Below are the code and all the weights of a small trained network. Each question names an input and a class and asks about switching units off, where a switched-off unit gives its printed mean instead of its output.

import numpy as np


def w(rows, s, z=0):
    codes = np.array(rows[::2]) - 128.0
    scale = np.full(codes.shape[1], s)
    scale[-1] = z or s
    return codes * scale


def f(y):
    return y / 2 * (1 + np.tanh(0.7978845608 * (y + 0.044715 * y**3)))


def log_softmax(a):
    a = a - a.max(-1, keepdims=True)
    return a - np.log(np.exp(a).sum(-1, keepdims=True))


def net(x, mask):
    res = np.array(x, float).reshape(1, 4) / 4 @ E
    y = f(res @ A[0][:, :-1].T + A[0][:, -1])
    res = res + np.where(mask, y, B[0][:, -1]) @ B[0][:, :-1]
    return log_softmax(res[-1] @ U[:, :-1].T + U[:, -1])


A, B = {}, {}
E = w([
[207,47,190,192,42,32,51,225,145,52,82,63],'x0',
[176,211,32,150,126,29,237,91,2,56,36,96],'x1',
[196,221,195,39,9,157,71,14,171,11,102,254],'x2',
[220,37,153,15,127,208,216,60,192,171,5,8],'x3',
],0.004)
A[0] = w([
[175,61,176,163,59,75,63,196,140,86,86,85,93],'neuron 0',
[197,59,168,174,63,61,74,194,146,73,101,91,88],'neuron 1',
[96,61,191,108,136,210,64,167,223,186,182,151,255],'neuron 2',
[103,76,192,119,130,183,57,156,205,178,195,145,90],'neuron 3',
[64,170,74,71,197,201,167,56,126,185,152,166,145],'neuron 4',
[58,170,76,73,204,213,180,65,129,211,155,164,120],'neuron 5',
[80,189,90,57,189,202,186,45,125,177,148,188,142],'neuron 6',
[191,65,171,162,74,64,79,194,160,90,98,86,102],'neuron 7',
[56,178,85,72,208,210,171,60,131,194,163,174,88],'neuron 8',
[184,78,148,53,126,158,192,83,159,151,56,48,105],'neuron 9',
[184,58,150,64,144,176,194,96,171,159,57,48,139],'neuron 10',
[70,56,81,186,213,122,150,207,105,224,157,53,121],'neuron 11',
[105,58,199,123,128,201,76,142,206,186,172,121,118],'neuron 12',
[177,180,40,140,141,56,228,90,30,90,33,79,161],'neuron 13',
[98,79,204,115,136,188,59,163,199,181,173,137,96],'neuron 14',
[86,40,83,186,204,112,166,217,121,210,134,46,93],'neuron 15',
[169,185,44,163,127,51,221,101,33,63,61,83,77],'neuron 16',
[198,216,216,24,3,173,48,18,184,11,113,249,90],'neuron 17',
[29,203,101,254,130,36,42,208,75,90,242,235,104],'neuron 18',
[167,45,171,167,82,56,72,205,140,87,92,76,188],'neuron 19',
[96,78,184,132,135,185,59,144,198,180,183,145,84],'neuron 20',
[181,64,159,52,131,174,169,100,167,164,50,41,104],'neuron 21',
[175,52,189,158,66,65,79,186,145,92,84,85,141],'neuron 22',
],0.0056,0.0085)
B[0] = w([
[19,178,171,219,154,184,194,71,132,134,88,50,155],'neuron 0',
[3,186,157,215,142,190,181,81,149,124,55,56,155],'neuron 1',
[198,93,125,62,60,79,170,144,47,74,191,117,254],'neuron 2',
[15,182,77,99,112,55,215,185,229,95,41,155,160],'neuron 3',
[101,120,188,182,112,158,176,83,75,114,148,68,186],'neuron 4',
[74,124,187,202,111,180,179,79,84,124,135,55,181],'neuron 5',
[99,108,181,195,113,154,184,72,78,117,151,60,189],'neuron 6',
[37,155,170,209,141,190,182,70,108,125,107,67,156],'neuron 7',
[16,181,162,218,137,187,187,64,104,135,68,37,166],'neuron 8',
[72,210,177,77,222,179,35,210,199,189,183,213,173],'neuron 9',
[127,174,182,87,188,176,54,197,136,164,206,193,191],'neuron 10',
[234,35,63,173,139,68,97,57,182,220,54,178,195],'neuron 11',
[80,155,67,59,71,70,199,191,160,56,114,151,172],'neuron 12',
[129,121,102,53,52,57,198,184,135,66,150,146,208],'neuron 13',
[30,185,62,78,79,50,218,182,211,76,47,156,161],'neuron 14',
[213,27,47,207,169,69,80,53,241,238,10,186,180],'neuron 15',
[46,174,47,32,62,47,222,217,234,43,52,178,170],'neuron 16',
[236,13,35,208,192,49,74,28,240,254,13,191,224],'neuron 17',
[88,217,210,74,247,221,12,219,175,202,219,228,211],'neuron 18',
[130,105,194,176,110,168,163,82,45,120,177,69,197],'neuron 19',
[5,201,68,99,121,92,220,181,237,85,24,146,153],'neuron 20',
[73,210,186,96,228,185,27,209,181,191,189,221,176],'neuron 21',
[87,131,189,191,124,179,169,73,69,130,148,59,172],'neuron 22',
],0.0069,0.0097)
U = w([
[211,34,63,183,161,71,81,51,177,209,36,162,100],'0',
[91,221,179,77,211,205,26,209,139,164,216,188,91],'1',
[71,148,177,206,99,196,186,63,68,89,121,25,93],'2',
[94,164,68,34,38,44,203,200,150,28,88,142,88],'3',
[240,33,160,55,42,101,93,112,22,72,240,97,241],'4',
[130,180,10,63,96,218,9,138,92,116,43,13,2],'5',
[129,173,14,63,106,217,9,136,94,105,44,14,2],'6',
],0.013,0.012)

Each question gives the input, the list of numbers given to net, and the class t.
The units are the neurons (one row each of A and B). Each row of codes is followed by its name. A weight is (code - 128) times the scale printed after its matrix; where a second scale follows, it is the last column's (A, B and U).
mask holds one flag per neuron, in row order. A switched-off neuron (its flag False) gives its mean, the last column of its row in B, instead of its output. The means were averaged over made-up inputs and are rounded, as every weight is.
A unit's drop is (log p(t) with every unit on - log p(t) with that unit switched off) / (log p(t) with every unit on - log p(t) with every unit switched off).
The circuit of an input: a set's keep is (log p(t) with only the set's units on - log p(t) with every unit switched off) / (log p(t) with every unit on - log p(t) with every unit switched off). Starting from the 12 units with the biggest drops (on a tie, the unit counted first), units are removed one at a time, each time the one whose removal leaves the highest keep (on an exact tie, the one counted first), for as long as the keep stays at least 0.8.
circuit, biggest first: the units of the circuit, biggest drop first
unit that matters most: the unit with the biggest drop
top k neurons: the k neurons with the biggest drops, biggest first
drop when u is switched off: that unit's drop, to one decimal
input [-4,-8,-6,7], class 3: unit that matters most -> neuron 12
input [-8,2,-6,-7], class 2: top 2 neurons -> neuron 8; neuron 5
input [2,-5,4,-2], class 3: top 2 neurons -> neuron 11; neuron 15
input [-5,-7,7,4], class 0: top 2 neurons -> neuron 17; neuron 13
input [-2,-5,-4,6], class 1: top 2 neurons -> neuron 21; neuron 10
input [2,-1,-5,-5], class 0: top 2 neurons -> neuron 11; neuron 15
input [3,4,-3,3], class 3: top 2 neurons -> neuron 17; neuron 18
input [8,5,1,8], class 1: top 3 neurons -> neuron 9; neuron 21; neuron 10
input [4,0,-5,6], class 1: top 4 neurons -> neuron 17; neuron 21; neuron 10; neuron 9
input [-5,8,-8,-8], class 0: top 4 neurons -> neuron 11; neuron 15; neuron 10; neuron 21
input [-7,2,-7,-3], class 0: top 2 neurons -> neuron 11; neuron 15
input [1,8,-6,3], class 3: top 3 neurons -> neuron 16; neuron 13; neuron 17
input [7,8,8,4], class 0: top 2 neurons -> neuron 17; neuron 2
input [8,6,8,-5], class 0: circuit, biggest first -> neuron 17
input [4,6,-3,0], class 3: top 2 neurons -> neuron 16; neuron 13
input [7,-1,6,0], class 2: drop when neuron 1 is switched off -> 0.5
input [0,-6,1,-5], class 3: drop when neuron 3 is switched off -> 0.1
input [3,3,7,-5], class 0: drop when neuron 17 is switched off -> 2.7
